How the units are linked:
DS ~ SQ
DS § SG
DS * SQ
TZ ~ ZM
TZ § LM
TZ * JL
ZP ~ MS
ZP § ZS
ZP * TQ
SQ ~ SG
SQ § PG
SQ * CZ
TH ~ SB
TH § NG
TH * SR
CH ~ FS
CH § RF
CH * SZ
TQ ~ BZ
TQ § HG
TQ * GL
DZ ~ JC
DZ § SM
DZ * DN
CD ~ NF
CD § CH
CD * JL
RP ~ SZ
RP § MN
RP * JR
LM ~ PP
LM § JG
LM * FS
NG ~ CZ
NG § ZM
NG * RJ
MS ~ MS
MS § GL
MS * LM
JL ~ GL
JL § HG
JL * ZS
HG ~ SQ
HG § LM
HG * QD
ZS ~ ZM
ZS § QD
ZS * SG
NC ~ TG
NC § DS
NC * TH
JG ~ DN
JG § RC
JG * PM
CL ~ JB
CL § RR
CL * ZF
MH ~ BG
MH § GJ
MH * FJ
TG ~ DS
TG § RP
TG * SB
GN ~ LS
GN § NT
GN * TN
CZ ~ NC
CZ § TG
CZ * ZL
MP ~ RT
MP § SB
MP * SQ
MN ~ CD
MN § NF
MN * SN
SG ~ PG
SG § ZP
SG * NC
LF ~ SM
LF § GN
LF * HZ
RJ ~ RT
RJ § TH
RJ * CL
BG ~ GJ
BG § LZ
BG * FR
RT ~ RJ
RT § RJ
RT * MB
RG ~ CL
RG § CL
RG * SB
PM ~ GN
PM § LS
PM * FJ
BZ ~ RP
BZ § SZ
BZ * HG
MB ~ CL
MB § JB
MB * ZL
JM ~ JM
JM § MF
JM * JG
GL ~ HG
GL § JR
GL * ZM
ZM ~ QD
ZM § JR
ZM * JB
PG ~ TH
PG § SR
PG * PG
JB ~ MP
JB § RT
JB * RZ
FR ~ RR
FR § ZF
FR * HZ
TN ~ MZ
TN § LF
TN * MF
JC ~ SM
JC § NS
JC * GN
SN ~ MS
SN § DN
SN * CH
LZ ~ FR
LZ § RR
LZ * NS
PQ ~ GN
PQ § LM
PQ * DN
QD ~ MS
QD § JL
QD * ZP
SM ~ DZ
SM § MH
SM * MP
JR ~ TZ
JR § TQ
JR * MS
ZF ~ RZ
ZF § RG
ZF * GJ
SR ~ NG
SR § ZM
SR * SQ
HZ ~ FJ
HZ § TN
HZ * JM
NS ~ MH
NS § BG
NS * NT
RR ~ ZF
RR § RZ
RR * RG
CG ~ JR
CG § RP
CG * NF
SB ~ NG
SB § CZ
SB * MH
FS ~ RF
FS § CG
FS * FS
MF ~ RQ
MF § RC
MF * RC
RF ~ CG
RF § SN
RF * CD
DN ~ RC
DN § MJ
DN * MN
FJ ~ SM
FJ § CH
FJ * PQ
RZ ~ RG
RZ § MB
RZ * LZ
PP ~ JG
PP § DN
PP * RF
GJ ~ LF
GJ § FR
GJ * SM
SZ ~ NF
SZ § HG
SZ * TZ
LS ~ NT
LS § DZ
LS * MZ
NT ~ DZ
NT § JC
NT * JG
ZL ~ TH
ZL § SB
ZL * RJ
RC ~ MJ
RC § JM
RC * LM
NF ~ CH
NF § JG
NF * PQ
RQ ~ HZ
RQ § FJ
RQ * MJ
MZ ~ LF
MZ § PM
MZ * RQ
MJ ~ JM
MJ § PQ
MJ * DN

In the rows, 66 stands for zero.

The rows follow the links: the fewer symbols apart two units are, the more alike their rows tend to be.

Known rows, each with its unit:
64 69 74 70 58 66 71 38 39 70 89 112 55 98 50 51 63 60 106 65 56 65 52 45 84 81 72 50 76 45 57 64 70 51 81 115 90 72 34 34 37 25 103 31 65 55 70 70 59 27 83 42 74 68 98 72 49 43 93 43 52 44 63; unit PM
56 41 58 48 83 81 89 83 101 54 67 50 98 58 57 66 108 66 95 52 79 75 40 53 65 77 69 74 39 100 52 54 66 81 37 91 81 72 60 114 103 91 37 57 85 71 32 109 70 72 64 38 53 84 81 51 79 89 64 101 50 83 78; unit FS
95 85 66 112 73 60 65 63 77 65 73 116 59 67 52 59 79 33 75 73 71 77 89 41 65 95 74 62 92 55 59 62 74 64 86 105 71 59 55 44 28 21 99 42 56 65 85 40 63 32 61 50 54 63 86 84 24 37 87 48 67 57 35; unit RQ
63 74 73 82 83 45 56 84 88 43 48 52 47 26 82 91 59 52 45 81 63 41 101 77 52 51 66 99 57 80 98 53 84 68 73 5 48 39 67 62 50 66 61 97 72 80 102 36 68 103 45 100 57 49 36 86 60 95 72 73 72 76 80; unit JB
65 50 55 39 66 89 80 76 84 75 59 38 107 73 68 57 86 84 61 47 78 87 43 69 65 70 59 58 51 91 48 72 49 81 34 80 65 82 88 114 117 110 29 68 71 70 24 105 72 78 72 48 60 81 65 37 83 81 40 98 72 89 71; unit RP
106 86 52 68 52 68 68 56 55 105 60 64 101 81 76 33 57 86 17 42 73 79 89 83 69 76 57 41 89 76 60 90 39 86 55 54 60 93 108 74 91 104 41 86 50 70 52 60 81 61 58 50 70 55 49 43 71 54 29 55 98 97 45; unit GL
51 61 79 85 86 55 49 101 97 35 47 39 38 23 74 106 63 43 58 98 68 57 82 76 45 47 72 102 57 69 85 52 88 62 73 26 44 32 70 71 53 63 63 88 75 75 94 44 58 102 55 108 54 66 45 93 66 90 75 85 57 58 75; unit RT
31 54 63 50 52 97 38 94 63 62 53 15 44 58 62 105 48 71 62 94 77 94 28 89 44 39 78 72 68 32 47 72 72 49 74 72 47 60 82 77 75 70 64 76 55 58 62 77 44 82 90 117 83 91 57 73 105 54 61 87 53 27 68; unit NC
36 58 58 57 50 99 33 96 62 69 58 19 41 57 60 105 45 70 52 95 75 93 37 88 46 44 77 72 75 29 46 79 65 54 76 66 43 65 90 70 76 70 68 80 51 58 61 72 47 77 84 120 85 89 58 74 107 45 60 77 56 26 57; unit PG
62 77 77 73 80 30 69 61 78 45 58 70 52 43 86 73 60 64 55 68 56 20 103 72 68 51 61 87 47 91 107 50 83 66 72 3 63 41 48 52 45 64 64 93 80 83 108 42 78 100 43 81 58 35 43 83 53 102 75 64 76 84 92; unit RZ
35 56 70 69 77 73 43 106 85 40 50 25 36 30 68 112 59 50 64 101 70 69 54 82 42 42 76 98 58 51 73 56 88 54 74 43 45 38 72 73 61 64 62 86 69 68 84 59 48 97 68 118 65 79 50 90 87 82 72 90 53 39 76; unit ZL
62 74 76 76 84 34 68 75 86 40 54 60 48 29 84 82 62 57 53 77 59 26 102 76 61 52 65 97 52 86 106 50 86 68 74 3 57 39 55 57 47 64 65 94 78 82 104 38 73 101 43 90 56 43 42 86 58 101 77 68 70 81 83; unit CL
52 68 50 55 41 99 38 81 50 88 54 24 58 70 65 83 36 84 30 82 76 99 47 95 49 49 72 57 87 30 44 87 54 58 76 68 44 77 100 70 82 80 63 84 40 59 54 71 57 74 85 110 90 82 50 63 108 36 41 69 73 38 50; unit SG
63 70 82 74 82 33 67 67 78 40 57 65 47 43 87 81 60 60 58 73 52 24 101 74 67 51 63 92 49 87 106 50 83 65 72 4 57 41 54 56 48 65 67 92 81 81 104 39 72 101 47 84 56 41 41 82 52 106 74 66 73 81 89; unit RG
45 60 76 42 52 63 76 25 22 72 96 94 52 105 58 54 58 82 111 61 48 48 39 56 91 66 65 48 57 46 64 63 68 50 76 91 94 77 26 36 49 41 97 41 73 52 63 85 61 41 87 50 86 63 92 65 69 53 91 42 49 46 83; unit NT
65 44 57 54 84 83 88 88 101 57 67 61 102 56 56 63 111 58 90 51 81 84 45 47 64 82 68 72 45 97 48 56 65 86 37 98 81 74 66 113 103 89 38 52 80 68 27 106 71 68 63 33 50 86 85 49 73 81 62 99 54 83 67; unit MN
55 72 79 46 68 32 78 30 39 58 78 84 50 73 84 59 50 86 75 55 44 6 84 72 86 51 56 70 41 83 104 53 76 62 70 13 82 57 34 37 43 62 72 84 81 74 95 55 77 86 58 65 73 33 55 70 64 92 83 49 71 80 103; unit LZ

Each walk starts at a row. The symbols on each line, taken left to right, move it on to the next unit.
Answer with the unit's row; about right is enough.
start 98 88 49 68 44 71 59 59 45 106 61 59 91 81 76 40 45 88 14 48 76 84 87 85 67 73 59 40 98 64 56 93 40 78 63 54 55 95 112 67 86 98 49 85 43 66 55 55 79 60 64 64 79 57 49 47 79 41 28 50 98 85 40
§ § * * § * -> 103 90 50 69 47 70 63 55 51 105 59 60 94 82 80 37 50 89 12 45 73 83 91 82 67 73 57 42 95 70 59 90 39 79 61 54 57 90 110 69 84 97 47 85 47 68 58 54 79 63 60 55 75 55 47 46 70 48 31 52 101 93 42
* * ~ -> 90 71 49 54 55 75 78 59 65 97 61 54 107 81 76 37 70 95 30 38 76 82 72 77 70 77 56 44 73 85 55 85 39 89 44 65 65 94 104 92 106 113 35 79 56 70 35 82 82 67 62 43 67 63 57 34 79 64 32 69 90 101 54
start 60 70 82 79 87 42 56 89 93 36 48 48 43 27 82 96 62 48 56 85 63 42 92 74 53 49 69 99 55 79 97 52 87 67 72 12 47 35 63 66 52 63 61 90 79 79 101 39 65 102 47 96 54 54 42 90 58 100 75 80 67 72 81
~ ~ * * * -> 38 60 81 31 54 49 77 20 21 68 93 86 51 100 72 57 44 95 98 56 38 22 50 70 96 53 59 57 43 58 84 61 70 51 70 53 92 73 27 37 53 54 89 61 78 59 73 80 70 64 81 60 88 48 75 62 77 74 86 41 57 56 102
~ ~ ~ § § -> 67 76 81 66 79 27 76 51 62 50 66 77 50 49 86 69 57 68 61 63 47 14 101 72 77 53 61 85 49 90 109 51 81 65 72 5 71 48 45 44 42 63 69 90 82 79 103 42 74 94 48 72 63 34 46 80 56 99 79 55 76 87 96
start 38 59 53 50 48 97 37 92 59 72 52 16 47 61 61 97 43 77 46 92 76 95 34 91 47 43 75 67 73 30 47 78 65 52 75 68 45 64 90 73 78 71 65 82 49 60 59 75 50 81 85 118 86 85 56 68 111 46 54 80 60 31 61
§ ~ * § -> 94 88 50 68 50 73 57 69 59 98 48 42 87 70 78 54 48 82 4 55 80 85 93 93 57 65 58 50 94 67 62 89 42 79 62 46 49 82 116 73 84 102 37 95 45 71 65 49 76 76 62 78 75 58 37 53 76 54 31 63 103 88 48
~ * * § § -> 113 70 60 92 79 75 81 88 99 76 63 83 108 62 57 44 102 44 61 49 87 99 80 48 64 102 64 61 88 88 49 67 54 89 49 105 72 82 91 94 88 84 43 46 67 65 45 67 72 43 53 22 46 79 81 56 43 60 54 79 75 97 39
start 32 59 63 64 65 86 35 104 79 52 47 17 39 39 67 109 52 60 51 101 75 83 51 85 41 41 78 86 67 42 62 70 77 56 75 48 38 50 85 76 70 67 66 88 56 65 73 65 50 93 75 125 73 84 50 80 100 65 61 86 57 34 67
* ~ * ~ * * -> 50 70 82 42 60 36 77 21 24 65 84 91 47 88 78 57 47 88 89 59 38 14 67 74 91 53 56 62 46 64 92 55 76 51 77 36 87 63 25 27 41 52 88 67 79 65 91 66 73 71 71 60 81 38 66 71 65 82 85 40 63 68 103
* § § ~ § -> 56 64 76 61 54 63 73 27 29 72 91 103 51 103 56 54 56 72 107 65 49 58 48 53 89 72 68 48 68 42 62 69 68 50 82 102 84 75 32 33 45 31 107 35 69 53 68 74 61 33 85 52 79 66 94 69 54 46 92 40 51 43 69
start 34 57 83 28 57 50 75 23 18 61 89 80 44 95 70 67 47 89 102 63 39 23 44 71 92 50 58 61 43 57 82 59 75 45 73 53 91 67 26 31 48 52 84 60 81 61 81 79 66 68 85 66 87 52 73 69 81 75 91 47 54 55 106
§ * § § § * -> 90 85 74 103 68 48 65 49 59 64 81 119 53 74 59 56 66 42 80 72 61 62 94 45 74 88 72 58 87 52 72 62 75 60 91 91 76 62 47 31 23 17 104 44 62 62 91 34 67 33 62 49 58 56 83 86 25 47 90 37 66 59 49
~ ~ * * * -> 26 54 67 55 63 91 40 99 72 51 52 15 39 49 61 109 51 64 66 101 76 86 33 85 45 37 75 82 61 39 56 66 77 51 73 64 46 48 77 76 71 65 62 78 61 62 68 74 46 90 82 118 78 91 57 78 102 66 64 90 51 30 72
start 79 56 49 47 67 83 84 70 82 82 66 51 112 75 68 45 89 85 53 38 79 82 60 65 70 77 61 55 57 98 51 76 46 92 36 74 72 88 89 108 114 110 31 73 68 74 24 100 79 69 63 38 60 74 66 35 81 73 40 84 75 97 60
* ~ § -> 98 76 52 60 57 75 74 62 64 97 63 55 106 79 77 36 67 89 27 40 76 82 80 78 69 79 54 47 81 84 55 86 37 87 45 60 64 92 107 89 101 111 32 80 57 69 40 72 82 65 60 46 67 62 53 36 75 61 30 67 93 103 51
~ § § * * -> 65 59 81 72 67 61 79 39 48 61 92 113 58 91 50 55 75 58 118 65 54 58 52 42 87 83 69 57 64 53 64 60 73 54 76 111 91 69 28 41 44 30 101 24 78 54 66 70 61 30 80 37 65 70 101 73 44 56 97 48 46 52 70
start 29 55 63 61 66 86 37 103 76 49 51 19 38 41 63 110 52 60 61 102 76 84 44 84 42 40 81 85 63 38 59 66 78 51 76 55 40 49 79 75 67 63 70 83 57 65 72 68 45 92 79 123 74 86 54 82 96 64 67 88 52 30 68
* ~ * ~ § -> 46 60 70 78 80 63 47 109 95 37 50 35 35 18 69 109 62 44 57 97 72 59 75 77 43 46 76 104 61 61 83 55 87 60 74 32 44 36 70 72 57 60 63 90 70 72 89 51 55 98 55 115 61 71 49 93 80 83 74 85 54 50 75
~ ~ § ~ -> 21 53 69 55 68 77 44 96 71 41 53 21 32 39 66 112 54 63 69 99 68 63 44 82 48 36 76 92 53 47 71 57 85 50 77 43 51 43 62 69 62 61 69 84 65 65 78 72 50 96 75 123 78 78 51 84 100 76 75 86 48 33 84
start 91 65 70 102 89 74 79 86 107 53 68 95 83 60 47 59 107 26 94 68 82 96 70 33 60 97 73 71 79 79 52 59 73 73 64 124 74 59 62 82 62 44 69 31 71 63 61 66 60 37 59 31 40 87 95 70 25 63 79 80 58 71 44
* * * § ~ -> 63 43 60 45 81 82 88 82 91 61 66 49 102 67 60 61 100 72 82 50 78 79 40 58 67 74 63 70 42 100 53 63 60 84 32 86 76 77 69 116 112 101 31 58 82 70 29 108 71 74 66 37 51 84 75 45 78 90 55 100 57 88 75
* * * § -> 99 80 65 118 85 66 68 84 97 58 62 102 68 51 51 61 93 23 75 74 80 94 92 38 56 97 76 68 89 68 55 59 76 70 80 109 66 57 68 70 45 33 82 42 60 67 76 43 62 35 55 45 44 75 85 82 21 51 80 65 67 68 33
